Below is a small trained network, with its code and all its weights. Each question gives an input and a target symbol and asks what happens when units are switched off, that is, made to give their printed mean instead of their output.

import numpy as np


def w(rows, s, z=0):
    codes = np.array(rows[::2]) - 128.0
    scale = np.full(codes.shape[1], s)
    scale[-1] = z or s
    return codes * scale


def f(y):
    return y / 2 * (1 + np.tanh(0.7978845608 * (y + 0.044715 * y**3)))


def softmax(a):
    e = np.exp(a - a.max(-1, keepdims=True))
    return e / e.sum(-1, keepdims=True)


def log_softmax(a):
    a = a - a.max(-1, keepdims=True)
    return a - np.log(np.exp(a).sum(-1, keepdims=True))


def net(x, mask):
    ids = ['αβγδεηλξπστφψ'.index(c) for c in x.split()]
    T = len(ids)
    res = E[ids] + P[:T]
    r = res
    for j in range(3):
        rows = slice(4 * j, 4 * j + 4)
        q, k, v = (r @ M[0][rows].T for M in (Q, K, V))
        z = softmax(np.where(np.tri(T) > 0, q @ k.T / 4**0.5, -1e9)) @ v
        o = O[0][rows]
        res = res + np.where(mask[j], z, o[:, -1]) @ o[:, :-1]
    y = f(res @ A[0][:, :-1].T + A[0][:, -1])
    res = res + np.where(mask[3:19], y, B[0][:, -1]) @ B[0][:, :-1]
    return log_softmax(res[-1] @ U[:, :-1].T + U[:, -1])


Q, K, V, O, A, B = {}, {}, {}, {}, {}, {}
E = w([
[144,127,150,137,97,126,105,169,125,55,168,167],'α',
[101,159,148,139,92,61,156,58,117,163,99,162],'β',
[197,165,147,87,2,150,126,121,154,202,96,89],'γ',
[148,127,149,137,147,76,163,126,9,185,166,38],'δ',
[83,133,51,145,122,103,57,142,60,75,124,76],'ε',
[205,135,121,139,142,143,94,38,167,155,99,107],'η',
[118,162,100,71,158,150,92,48,187,191,175,121],'λ',
[159,170,148,147,178,20,146,151,151,124,70,51],'ξ',
[106,92,63,160,127,54,183,185,179,158,82,105],'π',
[82,90,130,149,83,146,171,80,140,160,161,63],'σ',
[187,90,66,173,170,104,221,133,125,113,151,66],'τ',
[162,96,23,191,111,147,176,130,62,191,153,161],'φ',
[143,194,59,124,129,80,81,195,74,216,69,108],'ψ',
],0.006)
P = w([
[123,253,63,85,165,178,236,111,42,91,27,106],'0',
[176,89,103,148,81,56,94,107,106,179,125,66],'1',
[171,101,102,153,82,50,101,115,113,182,149,60],'2',
[169,98,95,160,83,62,94,118,114,183,147,74],'3',
[181,112,102,166,79,46,94,115,125,177,152,79],'4',
[170,141,102,193,83,45,79,127,112,180,161,75],'5',
[168,140,105,195,66,39,79,134,135,180,164,75],'6',
[166,160,99,203,71,18,82,130,132,174,177,80],'7',
[170,167,99,221,67,39,62,135,140,172,175,89],'8',
],0.0022)
Q[0] = w([
[146,176,167,109,116,82,52,73,132,168,137,116],'head 0',
[129,129,108,130,110,121,113,107,194,124,122,163],'head 0',
[99,95,77,147,168,101,146,179,106,101,83,134],'head 0',
[143,124,152,91,179,126,130,140,125,133,94,163],'head 0',
[159,139,86,107,132,144,81,150,168,157,191,80],'head 1',
[142,130,138,126,94,152,104,16,176,158,132,116],'head 1',
[62,124,132,144,112,90,148,123,130,148,182,102],'head 1',
[84,96,154,88,150,224,133,104,158,127,120,124],'head 1',
[125,165,85,157,53,47,96,111,168,171,120,124],'head 2',
[132,109,116,136,25,116,194,222,72,176,132,161],'head 2',
[124,150,111,88,207,166,117,160,189,129,53,192],'head 2',
[118,149,151,72,177,254,55,37,140,150,103,146],'head 2',
],0.052)
K[0] = w([
[99,200,156,74,96,115,44,139,93,60,115,157],'head 0',
[129,134,95,88,114,151,143,136,185,154,94,175],'head 0',
[121,98,104,216,140,48,131,117,147,182,135,116],'head 0',
[176,101,164,102,191,76,102,96,127,174,106,148],'head 0',
[135,145,71,81,151,216,67,175,146,94,183,94],'head 1',
[130,117,194,156,79,101,49,162,128,24,180,190],'head 1',
[8,130,151,131,144,170,191,148,114,122,181,131],'head 1',
[142,68,134,173,134,73,47,139,160,190,215,115],'head 1',
[98,173,146,112,97,124,38,126,159,66,118,215],'head 2',
[136,101,109,149,21,143,80,247,75,131,183,160],'head 2',
[140,145,53,125,156,78,148,170,188,215,35,140],'head 2',
[116,160,127,90,121,184,160,37,121,252,69,110],'head 2',
],0.04)
V[0] = w([
[105,80,86,148,115,146,116,174,128,60,156,138],'head 0',
[141,122,180,134,181,116,132,141,102,165,142,131],'head 0',
[166,135,190,108,130,97,110,164,134,122,196,161],'head 0',
[142,93,174,131,128,130,115,142,96,145,130,96],'head 0',
[209,139,141,125,116,164,112,70,139,167,172,182],'head 1',
[61,107,125,124,129,122,125,97,99,196,180,64],'head 1',
[79,100,90,122,193,185,155,131,120,104,184,187],'head 1',
[113,128,192,119,150,108,209,71,185,104,129,166],'head 1',
[138,131,149,123,87,121,155,218,172,226,97,177],'head 2',
[137,157,62,121,200,79,133,181,129,139,98,66],'head 2',
[57,110,143,134,121,91,7,132,149,142,89,170],'head 2',
[160,109,217,122,174,113,109,160,214,75,141,58],'head 2',
],0.02)
O[0] = w([
[125,73,101,140,112,97,203,155,166,205,138,115,95],'head 0',
[107,141,165,133,106,110,92,146,76,129,128,119,98],'head 0',
[106,128,94,158,35,164,107,204,111,138,151,165,34],'head 0',
[124,124,103,128,96,104,133,124,79,127,116,110,123],'head 0',
[149,139,47,35,127,97,142,139,96,93,112,153,92],'head 1',
[33,183,103,131,139,169,175,93,122,112,142,102,169],'head 1',
[98,110,156,110,168,133,142,204,132,172,176,173,29],'head 1',
[100,63,118,121,126,105,136,150,85,100,42,163,61],'head 1',
[126,112,191,61,131,124,196,127,113,219,61,128,79],'head 2',
[124,147,87,106,77,8,86,102,143,169,123,82,254],'head 2',
[163,189,128,181,224,120,132,134,129,170,66,182,117],'head 2',
[113,147,127,122,149,113,125,234,199,72,81,52,45],'head 2',
],0.011,0.0055)
A[0] = w([
[135,137,168,76,94,167,150,130,111,134,92,95,7],'neuron 0',
[31,119,126,123,191,147,198,200,65,78,66,165,58],'neuron 1',
[87,129,174,160,146,123,154,117,83,74,71,173,79],'neuron 2',
[111,110,151,101,222,131,159,253,102,143,139,165,54],'neuron 3',
[39,144,140,138,141,188,192,141,138,91,124,131,91],'neuron 4',
[62,185,109,72,162,156,142,134,135,106,153,160,48],'neuron 5',
[103,67,173,200,154,150,156,182,110,94,58,128,89],'neuron 6',
[160,31,154,105,168,127,62,188,144,133,146,191,79],'neuron 7',
[121,154,173,106,109,114,120,144,40,102,167,119,23],'neuron 8',
[166,154,100,60,195,141,192,218,79,105,127,133,24],'neuron 9',
[122,147,159,113,162,114,89,105,92,146,117,138,2],'neuron 10',
[89,108,197,179,178,175,153,210,113,145,141,146,40],'neuron 11',
[149,85,128,128,175,142,138,211,102,106,52,176,109],'neuron 12',
[121,117,89,147,145,48,123,127,98,120,121,149,43],'neuron 13',
[114,171,138,124,136,96,113,146,142,106,110,105,43],'neuron 14',
[125,115,142,99,127,85,188,119,184,134,118,145,18],'neuron 15',
],0.013,0.007)
B[0] = w([
[76,135,169,85,113,172,125,153,202,128,169,166,133],'neuron 0',
[224,188,194,21,82,87,72,25,142,183,152,134,141],'neuron 1',
[62,117,94,184,120,88,161,107,173,144,116,170,170],'neuron 2',
[156,185,109,225,102,169,173,147,149,84,75,198,132],'neuron 3',
[115,175,171,102,148,165,228,214,71,113,112,96,152],'neuron 4',
[72,73,125,119,161,154,69,162,145,188,139,134,157],'neuron 5',
[100,124,138,177,99,158,35,164,60,163,133,152,147],'neuron 6',
[93,124,220,131,174,55,94,129,107,94,149,160,133],'neuron 7',
[124,103,165,187,114,148,109,140,138,148,38,114,162],'neuron 8',
[4,103,172,132,75,115,49,137,188,76,98,127,140],'neuron 9',
[128,176,80,111,99,92,147,187,123,126,141,102,179],'neuron 10',
[164,82,45,38,197,70,127,154,179,166,96,130,133],'neuron 11',
[222,71,78,110,129,157,214,124,145,148,216,85,147],'neuron 12',
[118,153,167,155,130,156,126,101,151,146,182,102,253],'neuron 13',
[126,68,180,129,154,113,147,142,94,121,156,209,169],'neuron 14',
[140,94,143,122,146,154,139,122,144,124,67,91,145],'neuron 15',
],0.016,0.0058)
U = w([
[100,103,214,107,157,58,117,132,106,101,157,169,111],'α',
[150,59,136,118,93,171,174,75,48,195,170,178,91],'β',
[192,166,89,81,184,135,92,86,61,4,65,115,170],'γ',
[106,142,135,131,143,169,185,165,91,106,139,103,150],'δ',
[150,82,143,88,197,107,160,94,185,166,62,88,66],'ε',
[104,51,57,101,46,94,151,181,159,80,181,54,113],'η',
[118,151,167,74,79,160,128,122,181,123,129,170,108],'λ',
[121,125,159,174,83,166,77,150,100,133,82,117,129],'ξ',
[73,96,82,89,182,150,60,140,124,166,114,135,141],'π',
[127,204,125,80,120,73,118,152,102,191,109,118,40],'σ',
[189,116,98,141,108,158,148,200,140,137,122,165,253],'τ',
[80,135,86,155,115,102,168,129,167,108,89,196,162],'φ',
[155,186,144,220,195,193,128,99,190,130,192,109,107],'ψ',
],0.0037,0.0035)

Each question gives the input, a string of symbols that net reads in full, and the target symbol t.
The units are the heads (4 rows each of Q, K, V and O) and the neurons (one row each of A and B). Each row of codes is followed by its name. A weight is (code - 128) times the scale printed after its matrix; where a second scale follows, it is the last column's (O, A, B and U).
mask holds one flag per unit, heads first, then neurons. A switched-off unit (its flag False) gives its mean, the last column of its rows in O or B, instead of its output. The means were averaged over made-up inputs and are rounded, as every weight is.
A unit's drop is (log p(t) with every unit on - log p(t) with that unit switched off) / (log p(t) with every unit on - log p(t) with every unit switched off).
The circuit of an input: a set's keep is (log p(t) with only the set's units on - log p(t) with every unit switched off) / (log p(t) with every unit on - log p(t) with every unit switched off). Starting from the 12 units with the biggest drops (on a tie, the unit counted first), units are removed one at a time, each time the one whose removal leaves the highest keep (on an exact tie, the one counted first), for as long as the keep stays at least 0.8.
units of the circuit, in order: the units of the circuit, biggest drop first
unit that matters most: the unit with the biggest drop
top k neurons: the k neurons with the biggest drops, biggest first
heads that matter: for each layer, one digit per head in row order, 1 if its drop is at least 0.15 and else 0, layers parted by /
input δ η α τ β ψ, target δ: heads that matter => 011
input η β β τ, target η: heads that matter => 001
input η α π η η ψ ξ, target η: heads that matter => 011
input ψ α γ η π ψ η β ψ, target ψ: units of the circuit, in order => head 1
input π τ η α σ η β λ ξ, target π: units of the circuit, in order => head 2; head 1; neuron 11; neuron 6
input β β λ τ β, target φ: heads that matter => 111
input λ δ τ ε ξ δ, target ψ: heads that matter => 001
input σ π δ π λ, target π: heads that matter => 010
input ε η σ, target ψ: heads that matter => 001
input α ψ β ε η η δ, target α: heads that matter => 011
input η β β σ, target δ: units of the circuit, in order => neuron 4; head 1; head 2
input η τ τ σ β α φ, target η: top 2 neurons => neuron 12; neuron 9
input π α ε σ τ δ φ, target π: top 2 neurons => neuron 11; neuron 6
input β ε α ξ, target β: top 2 neurons => neuron 12; neuron 6
input τ τ δ λ λ ψ β β ψ, target σ: heads that matter => 001
input β λ α φ λ ψ ψ τ, target β: heads that matter => 011
input ε η η τ, target ψ: heads that matter => 001
input τ α ξ η π φ ξ, target τ: unit that matters most => head 2
input η π δ η ε φ, target ψ: units of the circuit, in order => neuron 13; head 2
input π λ φ π τ π α ψ ξ, target π: heads that matter => 011
input ξ φ ξ γ σ σ ψ δ, target ξ: units of the circuit, in order => head 0; neuron 8
input α λ φ, target α: top neuron => neuron 7
input β β η ψ α, target β: top 2 neurons => neuron 12; neuron 1
input η ε τ η, target ψ: heads that matter => 010
input ξ λ ε η λ π π ψ, target ψ: units of the circuit, in order => head 2; neuron 13
input α γ γ ξ, target α: units of the circuit, in order => head 1; neuron 7
input ε ψ δ τ η π α φ, target ε: heads that matter => 011
input β η ε, target ψ: unit that matters most => neuron 13
